Below are the code and all the weights of a small trained network. Each question names an input and a class and asks about switching units off, where a switched-off unit gives its printed mean instead of its output.

import numpy as np


def w(rows, s, z=0):
    codes = np.array(rows[::2]) - 128.0
    scale = np.full(codes.shape[1], s)
    scale[-1] = z or s
    return codes * scale


def norm(h):
    return h / np.sqrt((h * h).mean(-1, keepdims=True) + 1e-5)


def f(y):
    return np.maximum(y, 0)


def log_softmax(a):
    a = a - a.max(-1, keepdims=True)
    return a - np.log(np.exp(a).sum(-1, keepdims=True))


def net(x, mask):
    res = np.array(x, float).reshape(1, 4) / 4 @ E
    u = 0
    for l in range(4):
        y = f(norm(res) @ A[l][:, :-1].T + A[l][:, -1])
        res = res + np.where(mask[u : u + 7], y, B[l][:, -1]) @ B[l][:, :-1]
        u += 7
    return log_softmax(norm(res)[-1] @ U[:, :-1].T + U[:, -1])


A, B = {}, {}
E = w([
[219,155,128,46,188],'x0',
[106,3,154,78,147],'x1',
[127,129,127,127,131],'x2',
[42,210,101,48,136],'x3',
],0.00077)
A[0] = w([
[149,123,189,91,105,149],'L0N1',
[167,171,100,99,156,74],'L0N2',
[97,184,110,87,101,94],'L0N3',
[102,81,136,117,180,1],'L0N4',
[90,84,134,88,161,78],'L0N5',
[187,140,217,100,151,75],'L0N6',
[2,162,121,121,168,3],'L0N7',
],0.0025,0.00083)
B[0] = w([
[108,131,102,180,126,187],'L0N1',
[140,112,138,206,195,202],'L0N2',
[81,121,74,180,179,226],'L0N3',
[124,180,95,153,102,169],'L0N4',
[150,113,178,134,56,212],'L0N5',
[169,107,37,139,96,217],'L0N6',
[193,140,55,107,8,255],'L0N7',
],0.0018,0.00098)
A[1] = w([
[127,174,152,226,145,62],'L1N1',
[109,169,117,152,67,51],'L1N2',
[186,134,133,131,143,166],'L1N3',
[7,147,161,101,124,2],'L1N4',
[75,136,92,22,122,104],'L1N5',
[110,63,176,254,131,158],'L1N6',
[55,88,179,28,210,97],'L1N7',
],0.002,0.00073)
B[1] = w([
[143,109,142,79,40,179],'L1N1',
[142,107,165,169,126,178],'L1N2',
[121,96,136,88,121,185],'L1N3',
[154,60,87,96,98,159],'L1N4',
[214,139,113,166,121,191],'L1N5',
[91,209,169,111,120,249],'L1N6',
[241,221,127,254,60,164],'L1N7',
],0.0024,0.0014)
A[2] = w([
[152,98,151,46,201,152],'L2N1',
[255,123,133,112,144,21],'L2N2',
[59,66,177,175,110,89],'L2N3',
[106,71,88,46,107,129],'L2N4',
[86,180,91,103,193,47],'L2N5',
[107,133,102,33,122,254],'L2N6',
[113,42,101,63,112,147],'L2N7',
],0.0028,0.00074)
B[2] = w([
[113,130,166,224,87,176],'L2N1',
[114,214,49,90,75,250],'L2N2',
[133,138,143,58,188,208],'L2N3',
[196,144,165,236,90,172],'L2N4',
[76,24,170,59,202,155],'L2N5',
[185,111,182,186,154,176],'L2N6',
[177,138,253,223,132,188],'L2N7',
],0.0026,0.0017)
A[3] = w([
[97,164,81,181,94,129],'L3N1',
[48,120,42,148,107,1],'L3N2',
[193,120,199,171,64,160],'L3N3',
[180,153,137,115,252,248],'L3N4',
[85,192,196,152,119,114],'L3N5',
[94,41,154,109,185,138],'L3N6',
[76,44,188,89,190,138],'L3N7',
],0.0029,0.00067)
B[3] = w([
[164,105,109,87,181,194],'L3N1',
[235,194,59,57,116,148],'L3N2',
[51,69,147,141,133,252],'L3N3',
[30,80,172,105,132,171],'L3N4',
[180,43,164,172,130,184],'L3N5',
[88,255,86,58,225,149],'L3N6',
[96,193,74,48,207,161],'L3N7',
],0.0027,0.0028)
U = w([
[131,34,202,216,66,176],'0',
[206,217,2,99,85,179],'1',
[37,153,157,40,235,1],'2',
],0.0076,0.00072)

Each question gives the input, the list of numbers given to net, and the class t.
The units are the neurons (one row each of A and B). Each row of codes is followed by its name. A weight is (code - 128) times the scale printed after its matrix; where a second scale follows, it is the last column's (A, B and U).
mask holds one flag per neuron, layer by layer. A switched-off neuron (its flag False) gives its mean, the last column of its row in B, instead of its output. The means were averaged over made-up inputs and are rounded, as every weight is.
A unit's drop is (log p(t) with every unit on - log p(t) with that unit switched off) / (log p(t) with every unit on - log p(t) with every unit switched off).
The circuit of an input: a set's keep is (log p(t) with only the set's units on - log p(t) with every unit switched off) / (log p(t) with every unit on - log p(t) with every unit switched off). Starting from the 12 units with the biggest drops (on a tie, the unit counted first), units are removed one at a time, each time the one whose removal leaves the highest keep (on an exact tie, the one counted first), for as long as the keep stays at least 0.8.
circuit, biggest first: the units of the circuit, biggest drop first
k most important neurons: the k neurons with the biggest drops, biggest first
k most important neurons of layer l: the k neurons of layer l with the biggest drops, biggest first
drop of u: that unit's drop, to one decimal
input [7,3,6,0], class 0: circuit, biggest first => (L2N1)
input [-6,0,0,1], class 1: circuit, biggest first => (L2N7; L3N2)
input [1,1,0,8], class 1: circuit, biggest first => (L1N5; L1N7)
input [0,1,-8,8], class 0: 2 most important neurons => (L0N7; L2N6)
input [7,-7,1,6], class 2: circuit, biggest first => (L3N4; L2N5)
input [-1,7,2,6], class 0: 2 most important neurons of layer 0 => (L0N7; L0N5)
input [5,-6,8,1], class 2: circuit, biggest first => (L3N4; L2N5; L1N7)
input [8,5,8,1], class 1: circuit, biggest first => (L2N2; L1N7)
input [-7,1,-3,-6], class 2: 2 most important neurons of layer 3 => (L3N7; L3N6)
input [2,-8,-1,3], class 2: 2 most important neurons => (L2N5; L2N2)
input [1,3,-2,1], class 1: 3 most important neurons => (L0N7; L1N7; L2N2)
input [7,4,-6,8], class 1: 2 most important neurons => (L1N7; L1N5)
input [3,8,-5,5], class 1: 2 most important neurons => (L1N7; L2N2)
input [5,8,5,5], class 1: circuit, biggest first => (L1N7)
input [5,2,8,4], class 1: drop of L1N7 => 2.3
input [-6,6,1,-8], class 2: drop of L2N4 => 0.0
input [-6,6,-7,-8], class 2: drop of L2N3 => 0.1
input [-1,6,-5,-5], class 2: drop of L2N3 => 0.2
